Below are the code and all the weights of a small trained network. Each question names an input and a class and asks about switching units off, where a switched-off unit gives its printed mean instead of its output.

import numpy as np


def w(rows, s, z=0):
    codes = np.array(rows[::2]) - 128.0
    scale = np.full(codes.shape[1], s)
    scale[-1] = z or s
    return codes * scale


def f(y):
    return y / 2 * (1 + np.tanh(0.7978845608 * (y + 0.044715 * y**3)))


def log_softmax(a):
    a = a - a.max(-1, keepdims=True)
    return a - np.log(np.exp(a).sum(-1, keepdims=True))


def net(x, mask):
    res = np.array(x, float).reshape(1, 8) / 4 @ E
    y = f(res @ A[0][:, :-1].T + A[0][:, -1])
    res = res + np.where(mask, y, B[0][:, -1]) @ B[0][:, :-1]
    return log_softmax(res[-1] @ U[:, :-1].T + U[:, -1])


A, B = {}, {}
E = w([
[174,105,166,104,228,91,198,243,34,221,146],'x0',
[130,127,127,130,131,130,126,127,127,127,129],'x1',
[129,128,128,127,129,127,122,129,126,130,133],'x2',
[124,128,134,129,123,131,130,127,125,130,128],'x3',
[127,129,128,128,124,129,133,127,126,129,124],'x4',
[143,247,82,53,157,246,154,156,148,138,132],'x5',
[214,144,213,79,140,141,64,125,81,66,12],'x6',
[127,126,131,128,128,131,133,125,127,128,128],'x7',
],0.014)
A[0] = w([
[142,147,143,77,144,138,142,131,120,125,133,226],'neuron 1',
[143,138,115,93,156,140,185,184,107,188,141,128],'neuron 2',
[179,59,254,142,155,50,83,163,40,127,53,105],'neuron 3',
[108,165,85,107,80,207,113,104,169,118,148,180],'neuron 4',
[191,145,196,76,128,159,76,113,101,69,33,3],'neuron 5',
[117,143,115,172,88,136,77,75,180,91,91,231],'neuron 6',
[195,99,214,112,158,60,99,174,54,130,71,70],'neuron 7',
[171,127,196,152,121,99,70,115,107,136,114,181],'neuron 8',
[108,139,107,156,57,143,63,55,177,60,88,73],'neuron 9',
[194,154,205,63,130,159,65,114,104,63,26,163],'neuron 10',
[97,42,173,195,106,29,101,85,112,114,151,85],'neuron 11',
[84,179,77,127,91,206,101,71,210,97,152,188],'neuron 12',
[201,74,203,158,152,70,100,161,56,134,66,128],'neuron 13',
[112,45,160,205,109,36,117,95,135,119,127,225],'neuron 14',
[144,159,120,115,96,149,121,114,134,79,135,44],'neuron 15',
[160,124,137,124,198,117,204,205,64,210,140,32],'neuron 16',
[162,200,133,69,169,205,135,143,143,140,136,164],'neuron 17',
],0.0087,0.011)
B[0] = w([
[91,103,85,115,63,163,149,72,164,100,151,175],'neuron 1',
[167,149,149,165,170,85,74,177,106,148,101,188],'neuron 2',
[114,162,129,105,194,194,189,82,176,85,73,250],'neuron 3',
[129,139,154,124,147,158,161,95,155,103,105,214],'neuron 4',
[28,58,18,73,2,50,12,205,174,145,252,190],'neuron 5',
[57,64,26,53,46,137,134,111,183,74,204,234],'neuron 6',
[123,144,159,112,197,185,191,85,173,83,55,218],'neuron 7',
[115,133,114,99,146,159,188,97,150,100,126,189],'neuron 8',
[193,165,181,187,180,53,90,232,51,208,112,221],'neuron 9',
[189,152,205,199,172,34,36,222,6,195,108,237],'neuron 10',
[89,108,64,114,46,96,61,125,195,129,207,217],'neuron 11',
[137,139,129,131,152,165,177,85,184,96,93,252],'neuron 12',
[108,147,117,113,158,157,192,95,146,101,82,229],'neuron 13',
[190,172,175,187,151,13,19,226,30,234,122,250],'neuron 14',
[111,108,119,88,155,145,135,142,122,110,116,144],'neuron 15',
[86,79,96,111,57,43,20,186,100,189,221,212],'neuron 16',
[120,117,75,153,84,76,77,136,135,138,184,196],'neuron 17',
],0.0084,0.022)
U = w([
[47,73,44,94,43,118,111,119,185,116,190,250],'0',
[218,180,218,177,186,90,99,170,41,183,101,2],'1',
[131,166,160,90,192,247,234,16,230,32,44,216],'2',
],0.014,0.0066)

Each question gives the input, the list of numbers given to net, and the class t.
The units are the neurons (one row each of A and B). Each row of codes is followed by its name. A weight is (code - 128) times the scale printed after its matrix; where a second scale follows, it is the last column's (A, B and U).
mask holds one flag per neuron, in row order. A switched-off neuron (its flag False) gives its mean, the last column of its row in B, instead of its output. The means were averaged over made-up inputs and are rounded, as every weight is.
A unit's drop is (log p(t) with every unit on - log p(t) with that unit switched off) / (log p(t) with every unit on - log p(t) with every unit switched off).
The circuit of an input: a set's keep is (log p(t) with only the set's units on - log p(t) with every unit switched off) / (log p(t) with every unit on - log p(t) with every unit switched off). Starting from the 12 units with the biggest drops (on a tie, the unit counted first), units are removed one at a time, each time the one whose removal leaves the highest keep (on an exact tie, the one counted first), for as long as the keep stays at least 0.8.
units of the circuit, in order: the units of the circuit, biggest drop first
unit that matters most: the unit with the biggest drop
k most important neurons: the k neurons with the biggest drops, biggest first
drop when u is switched off: that unit's drop, to one decimal
input [-3,5,-7,8,-2,3,0,0], class 2: 3 most important neurons -> (neuron 5; neuron 16; neuron 14)
input [6,8,-6,7,-3,-5,-8,3], class 1: 3 most important neurons -> (neuron 14; neuron 6; neuron 5)
input [-6,6,5,-3,-4,3,-5,-6], class 2: unit that matters most -> neuron 12
input [5,6,3,5,6,-3,-7,1], class 1: 2 most important neurons -> (neuron 6; neuron 5)
input [-5,0,1,-5,5,-7,2,-1], class 1: 2 most important neurons -> (neuron 14; neuron 9)
input [-6,-2,0,-7,-8,-1,6,2], class 1: 2 most important neurons -> (neuron 10; neuron 9)
input [1,-1,-2,-4,-1,-2,-8,6], class 1: 4 most important neurons -> (neuron 6; neuron 5; neuron 14; neuron 1)
input [-1,3,2,-3,8,-7,1,2], class 1: 4 most important neurons -> (neuron 14; neuron 5; neuron 1; neuron 16)
input [7,-5,3,-4,0,8,-7,2], class 0: 3 most important neurons -> (neuron 10; neuron 14; neuron 16)
input [4,3,-7,6,6,-2,4,8], class 2: 3 most important neurons -> (neuron 3; neuron 7; neuron 9)
input [7,4,-1,-5,5,-7,2,0], class 2: 3 most important neurons -> (neuron 3; neuron 7; neuron 13)
input [1,-2,-1,8,-2,1,0,1], class 0: 3 most important neurons -> (neuron 14; neuron 10; neuron 9)
input [3,-5,-6,2,2,7,0,6], class 0: 3 most important neurons -> (neuron 14; neuron 9; neuron 10)
input [6,-5,2,-2,-2,7,-3,-2], class 0: units of the circuit, in order -> (neuron 14)
input [7,-5,3,-4,5,5,-1,4], class 0: 2 most important neurons -> (neuron 10; neuron 14)
input [-7,8,-5,-3,5,0,4,3], class 1: 4 most important neurons -> (neuron 9; neuron 10; neuron 11; neuron 16)
input [2,8,7,7,8,0,8,6], class 2: 2 most important neurons -> (neuron 14; neuron 3)
input [1,6,5,1,-2,-7,8,-2], class 2: drop when neuron 9 is switched off -> 0.3
input [2,3,1,6,-6,7,-1,7], class 0: drop when neuron 14 is switched off -> 2.1
input [-4,-8,8,-8,-6,8,7,-5], class 0: units of the circuit, in order -> (neuron 5)
input [-3,3,-5,-6,-5,7,-2,-4], class 2: drop when neuron 12 is switched off -> 0.1
input [-7,1,5,-1,-6,6,-4,-2], class 2: drop when neuron 10 is switched off -> 0.0
